Below is a small trained network, with its code and all its weights. Each question gives an input and a class and asks what happens when units are switched off, that is, made to give their printed mean instead of their output.

import numpy as np


def w(rows, s, z=0):
    codes = np.array(rows[::2]) - 128.0
    scale = np.full(codes.shape[1], s)
    scale[-1] = z or s
    return codes * scale


def f(y):
    return y / 2 * (1 + np.tanh(0.7978845608 * (y + 0.044715 * y**3)))


def log_softmax(a):
    a = a - a.max(-1, keepdims=True)
    return a - np.log(np.exp(a).sum(-1, keepdims=True))


def net(x, mask):
    res = np.array(x, float).reshape(1, 6) / 4 @ E
    y = f(res @ A[0][:, :-1].T + A[0][:, -1])
    res = res + np.where(mask, y, B[0][:, -1]) @ B[0][:, :-1]
    return log_softmax(res[-1] @ U[:, :-1].T + U[:, -1])


A, B = {}, {}
E = w([
[94,166,193,160,186,201,168,183,70,153,197,167],'x0',
[94,113,124,43,149,112,168,32,172,157,128,2],'x1',
[163,47,140,111,116,106,118,63,102,139,154,166],'x2',
[172,167,147,109,181,111,117,111,165,185,231,87],'x3',
[154,185,139,113,99,143,95,195,196,231,45,180],'x4',
[91,116,152,62,115,210,55,147,155,138,150,52],'x5',
],0.0099)
A[0] = w([
[101,69,99,70,151,141,38,136,189,102,84,44,132],'N1',
[116,100,131,86,128,49,133,1,131,68,153,163,82],'N2',
[201,62,68,182,88,122,121,48,126,76,142,110,126],'N3',
[153,169,110,68,125,99,219,29,166,207,92,49,192],'N4',
[90,205,127,186,117,152,160,208,50,141,132,187,250],'N5',
[38,109,171,115,206,134,237,50,96,55,155,90,46],'N6',
[70,122,127,100,74,124,47,95,222,116,137,92,133],'N7',
[120,206,181,121,147,147,114,164,133,245,235,157,156],'N8',
[103,116,142,179,127,169,129,220,103,62,136,95,210],'N9',
[109,132,70,102,121,73,150,150,216,212,65,88,195],'N10',
[91,226,96,137,67,149,88,203,142,90,39,171,159],'N11',
],0.0073,0.0021)
B[0] = w([
[103,130,143,20,68,167,64,31,130,134,137,118,215],'N1',
[116,120,95,152,164,74,192,130,179,91,167,165,219],'N2',
[203,125,119,97,107,66,213,147,71,110,153,175,211],'N3',
[10,74,122,105,37,38,94,44,147,178,111,60,245],'N4',
[135,186,123,87,131,250,111,151,194,119,90,67,246],'N5',
[161,100,124,99,63,90,121,146,2,35,208,231,234],'N6',
[50,141,89,78,110,179,28,130,78,133,143,80,196],'N7',
[244,160,179,173,208,190,199,190,158,133,71,69,229],'N8',
[135,203,122,90,126,238,90,117,159,102,116,149,203],'N9',
[180,215,176,150,158,134,75,96,191,117,65,89,217],'N10',
[194,185,171,155,185,176,163,163,140,184,159,148,237],'N11',
],0.0075,0.011)
U = w([
[68,116,136,115,115,90,60,67,198,185,79,38,94],'0',
[101,58,101,142,104,2,158,98,61,104,196,170,91],'1',
[165,150,182,176,205,205,138,170,161,148,128,132,254],'2',
[96,105,105,83,61,175,28,93,81,83,144,121,38],'3',
],0.0078,0.0017)

Each question gives the input, the list of numbers given to net, and the class t.
The units are the neurons (one row each of A and B). Each row of codes is followed by its name. A weight is (code - 128) times the scale printed after its matrix; where a second scale follows, it is the last column's (A, B and U).
mask holds one flag per neuron, in row order. A switched-off neuron (its flag False) gives its mean, the last column of its row in B, instead of its output. The means were averaged over made-up inputs and are rounded, as every weight is.
A unit's drop is (log p(t) with every unit on - log p(t) with that unit switched off) / (log p(t) with every unit on - log p(t) with every unit switched off).
The circuit of an input: a set's keep is (log p(t) with only the set's units on - log p(t) with every unit switched off) / (log p(t) with every unit on - log p(t) with every unit switched off). Starting from all 11 units, units are removed one at a time, each time the one whose removal leaves the highest keep (on an exact tie, the one counted first), for as long as the keep stays at least 0.8.
units of the circuit, in order: the units of the circuit, biggest drop first
k most important neurons: the k neurons with the biggest drops, biggest first
drop when u is switched off: that unit's drop, to one decimal
input [4,4,7,-2,6,-4], class 0: units of the circuit, in order	(N6; N11)
input [3,2,0,2,-2,0], class 1: units of the circuit, in order	(N5; N10)
input [6,-7,7,-6,-5,-5], class 2: units of the circuit, in order	(N5)
input [-6,-4,8,-4,3,1], class 1: units of the circuit, in order	(N5; N3)
input [-5,5,-8,-1,-3,7], class 3: 2 most important neurons	(N7; N1)
input [2,-1,-6,0,-6,-5], class 3: 2 most important neurons	(N8; N6)
input [3,0,4,-6,-8,5], class 1: 2 most important neurons	(N5; N6)
input [-5,-2,-1,-5,2,1], class 2: 3 most important neurons	(N4; N11; N6)
input [-6,8,8,-7,-5,4], class 1: 2 most important neurons	(N2; N3)
input [-3,8,-7,-7,-5,7], class 3: drop when N6 is switched off	0.3
input [-8,-8,1,-6,4,-6], class 2: drop when N10 is switched off	0.0
input [-5,5,-8,-7,-4,1], class 3: drop when N6 is switched off	0.6
